Below is a small trained network, with its code and all its weights. Each question gives an input and a target symbol and asks what happens when units are switched off, that is, made to give their printed mean instead of their output.

import numpy as np


def w(rows, s, z=0):
    codes = np.array(rows[::2]) - 128.0
    scale = np.full(codes.shape[1], s)
    scale[-1] = z or s
    return codes * scale


def norm(h):
    return h / np.sqrt((h * h).mean(-1, keepdims=True) + 1e-5)


def f(y):
    return np.maximum(y, 0)


def softmax(a):
    e = np.exp(a - a.max(-1, keepdims=True))
    return e / e.sum(-1, keepdims=True)


def log_softmax(a):
    a = a - a.max(-1, keepdims=True)
    return a - np.log(np.exp(a).sum(-1, keepdims=True))


def net(x, mask):
    ids = ['δζηθξψω'.index(c) for c in x.split()]
    T = len(ids)
    res = E[ids] + P[:T]
    u = 0
    for l in range(2):
        r = norm(res)
        for j in range(2):
            rows = slice(2 * j, 2 * j + 2)
            q, k, v = (r @ M[l][rows].T for M in (Q, K, V))
            z = softmax(np.where(np.tri(T) > 0, q @ k.T / 2**0.5, -1e9)) @ v
            o = O[l][rows]
            res = res + np.where(mask[u + j], z, o[:, -1]) @ o[:, :-1]
        u += 2
        y = f(norm(res) @ A[l][:, :-1].T + A[l][:, -1])
        res = res + np.where(mask[u : u + 12], y, B[l][:, -1]) @ B[l][:, :-1]
        u += 12
    return log_softmax(norm(res)[-1] @ U[:, :-1].T + U[:, -1])


Q, K, V, O, A, B = {}, {}, {}, {}, {}, {}
E = w([
[132,195,166,144,127,119,116],'δ',
[136,135,87,195,152,99,162],'ζ',
[127,85,89,182,109,126,143],'η',
[124,180,145,82,147,129,122],'θ',
[131,84,122,69,65,153,95],'ξ',
[244,137,70,132,134,252,76],'ψ',
[140,185,97,119,187,95,157],'ω',
],0.026)
P = w([
[139,114,253,136,137,204,198],'0',
[112,176,111,173,106,122,136],'1',
[157,166,120,172,57,139,168],'2',
[107,111,170,126,140,51,119],'3',
[118,188,51,143,55,97,93],'4',
[236,120,165,104,65,92,171],'5',
[85,111,136,143,151,59,68],'6',
[142,137,105,110,115,158,67],'7',
[142,54,199,121,186,81,85],'8',
[196,155,114,106,156,80,96],'9',
[237,138,136,120,187,139,167],'10',
],0.012)
Q[0] = w([
[136,46,219,109,162,6,135],'0.h1',
[21,163,73,129,87,55,78],'0.h1',
[144,180,87,146,116,226,155],'0.h2',
[183,78,193,110,161,135,181],'0.h2',
],0.021)
K[0] = w([
[21,141,67,143,176,112,6],'0.h1',
[161,208,65,123,22,120,174],'0.h1',
[196,102,176,122,157,172,166],'0.h2',
[72,77,160,120,186,82,79],'0.h2',
],0.021)
V[0] = w([
[115,151,18,90,236,121,197],'0.h1',
[93,197,251,83,156,127,86],'0.h1',
[61,118,67,21,206,243,104],'0.h2',
[251,181,149,202,82,50,2],'0.h2',
],0.011)
O[0] = w([
[91,184,93,64,114,243,141,179],'0.h1',
[76,124,30,137,117,110,59,254],'0.h1',
[122,131,161,166,48,139,70,74],'0.h2',
[154,112,47,77,182,96,105,222],'0.h2',
],0.011,0.0056)
A[0] = w([
[111,111,107,196,89,193,139,158],'0.n1',
[143,139,151,228,111,24,126,160],'0.n2',
[122,79,166,100,43,70,106,167],'0.n3',
[162,125,156,131,114,201,162,147],'0.n4',
[101,100,208,116,151,102,163,96],'0.n5',
[119,41,169,88,78,165,158,104],'0.n6',
[7,50,167,135,63,179,140,92],'0.n7',
[93,172,203,40,187,132,66,186],'0.n8',
[122,97,138,94,164,99,225,134],'0.n9',
[110,81,213,137,121,35,167,164],'0.n10',
[117,20,61,202,155,182,219,130],'0.n11',
[138,151,73,97,182,27,164,253],'0.n12',
],0.011,0.0036)
B[0] = w([
[173,135,209,97,83,112,155,159],'0.n1',
[171,228,145,60,106,106,133,187],'0.n2',
[138,167,103,16,145,137,68,157],'0.n3',
[61,100,107,117,182,94,96,159],'0.n4',
[160,67,88,173,90,100,181,144],'0.n5',
[106,156,213,117,164,160,105,140],'0.n6',
[151,223,29,130,130,129,161,147],'0.n7',
[187,196,83,108,100,118,123,187],'0.n8',
[156,125,157,163,55,110,110,167],'0.n9',
[155,110,110,90,5,174,141,162],'0.n10',
[147,238,112,33,154,127,77,159],'0.n11',
[150,138,171,44,51,153,41,252],'0.n12',
],0.014,0.012)
Q[1] = w([
[71,169,161,140,113,212,135],'1.h1',
[253,173,70,65,130,193,89],'1.h1',
[120,100,107,108,122,179,193],'1.h2',
[156,183,102,82,121,134,131],'1.h2',
],0.025)
K[1] = w([
[160,104,33,39,213,144,176],'1.h1',
[254,113,101,181,175,224,54],'1.h1',
[158,192,99,165,124,67,230],'1.h2',
[230,108,109,187,171,208,94],'1.h2',
],0.016)
V[1] = w([
[103,159,252,140,140,138,90],'1.h1',
[114,105,114,73,230,188,178],'1.h1',
[65,73,143,111,75,214,103],'1.h2',
[94,143,143,50,130,99,166],'1.h2',
],0.027)
O[1] = w([
[145,15,155,56,192,87,160,115],'1.h1',
[147,214,65,153,80,110,246,2],'1.h1',
[185,101,198,137,21,234,122,166],'1.h2',
[91,126,72,45,78,141,163,147],'1.h2',
],0.014,0.0091)
A[1] = w([
[149,175,59,107,117,99,180,215],'1.n1',
[154,124,104,150,99,209,146,75],'1.n2',
[249,151,139,106,95,99,97,120],'1.n3',
[117,79,122,47,121,180,155,179],'1.n4',
[178,114,133,46,175,101,203,70],'1.n5',
[96,177,50,139,53,133,138,29],'1.n6',
[41,189,94,136,116,144,40,86],'1.n7',
[148,139,137,141,57,200,30,96],'1.n8',
[204,70,170,83,187,155,71,252],'1.n9',
[130,122,181,137,45,43,136,180],'1.n10',
[184,164,108,140,56,168,148,229],'1.n11',
[141,111,123,173,78,159,142,34],'1.n12',
],0.017,0.0028)
B[1] = w([
[159,228,186,143,189,134,71,181],'1.n1',
[210,98,104,75,99,114,117,155],'1.n2',
[153,39,127,163,123,139,170,231],'1.n3',
[113,140,153,163,150,93,173,183],'1.n4',
[87,113,215,162,124,77,166,172],'1.n5',
[134,82,105,180,158,184,158,181],'1.n6',
[131,64,88,223,100,114,183,207],'1.n7',
[98,204,207,110,114,6,164,250],'1.n8',
[157,158,12,171,164,213,152,244],'1.n9',
[56,101,110,123,110,211,135,157],'1.n10',
[140,113,57,99,162,121,64,200],'1.n11',
[147,152,115,87,136,95,90,139],'1.n12',
],0.02,0.019)
U = w([
[210,112,150,36,9,90,101,239],'δ',
[147,164,220,99,215,35,162,183],'ζ',
[129,254,50,160,96,214,164,95],'η',
[86,102,94,253,35,19,149,134],'θ',
[169,26,47,92,206,58,36,8],'ξ',
[172,118,233,207,112,166,33,227],'ψ',
[205,9,138,187,119,154,253,118],'ω',
],0.0063,0.0014)

Each question gives the input, a string of symbols that net reads in full, and the target symbol t.
The units are the heads (2 rows each of Q, K, V and O) and the neurons (one row each of A and B). Each row of codes is followed by its name. A weight is (code - 128) times the scale printed after its matrix; where a second scale follows, it is the last column's (O, A, B and U).
mask holds one flag per unit, layer by layer, with each layer's heads first. A switched-off unit (its flag False) gives its mean, the last column of its rows in O or B, instead of its output. The means were averaged over made-up inputs and are rounded, as every weight is.
A unit's drop is (log p(t) with every unit on - log p(t) with that unit switched off) / (log p(t) with every unit on - log p(t) with every unit switched off).
The circuit of an input: a set's keep is (log p(t) with only the set's units on - log p(t) with every unit switched off) / (log p(t) with every unit on - log p(t) with every unit switched off). Starting from the 12 units with the biggest drops (on a tie, the unit counted first), units are removed one at a time, each time the one whose removal leaves the highest keep (on an exact tie, the one counted first), for as long as the keep stays at least 0.8.
units of the circuit, in order: the units of the circuit, biggest drop first
most important unit: the unit with the biggest drop
heads that matter: for each layer, one digit per head in row order, 1 if its drop is at least 0.15 and else 0, layers parted by /
input θ θ ξ θ ω θ ξ θ ω ω ψ, target ψ: heads that matter : 11 / 11
input ω θ ω ω ω ξ ω θ, target δ: most important unit : 0.h1
input ω η δ ζ ω ω θ ξ, target η: units of the circuit, in order : [0.h1 1.h1]
input θ δ ξ, target θ: heads that matter : 10 / 00
input ω ω ω ζ, target η: heads that matter : 10 / 10
input θ ω ω ψ δ θ, target ψ: units of the circuit, in order : [0.h2 1.h2 1.h1]
input ξ θ ω ψ ξ ξ θ ω ω θ θ, target ξ: units of the circuit, in order : [0.h1 1.h2 1.h1]
input η θ ξ δ ω θ δ ω θ, target ξ: units of the circuit, in order : [0.h1 1.h1]
input θ ω ω θ ξ ζ δ ζ, target ζ: heads that matter : 11 / 01
input ω ω θ ω, target η: heads that matter : 10 / 10
input ω ξ θ ψ δ ζ, target δ: heads that matter : 11 / 01
input θ ξ ω ω ψ ζ η ω, target ψ: units of the circuit, in order : [0.h2 1.h1 1.h2]
input ψ ω θ θ ζ θ ω ψ θ ω δ, target θ: units of the circuit, in order : [0.h1 1.n7]
input ω ω ω δ η δ, target ξ: heads that matter : 11 / 01
input ω θ ψ ω ξ ω ψ ψ ζ ζ, target δ: most important unit : 1.h2
input ψ ξ ξ η θ θ ω, target ω: heads that matter : 11 / 11
input θ ω ω δ η δ ω, target ω: heads that matter : 10 / 00
input ζ ψ δ θ, target η: units of the circuit, in order : [1.h1 0.n12]
input ξ η ξ ζ, target ω: heads that matter : 10 / 00
input ζ θ ω ζ η, target η: units of the circuit, in order : [0.h1]
input ω θ ζ θ ξ, target ζ: units of the circuit, in order : [0.h2 0.h1 1.n7 1.n5]
input ξ ζ ω ψ ω ζ ω ζ ξ δ, target ξ: units of the circuit, in order : [0.h1 1.h2 1.h1 1.n1]
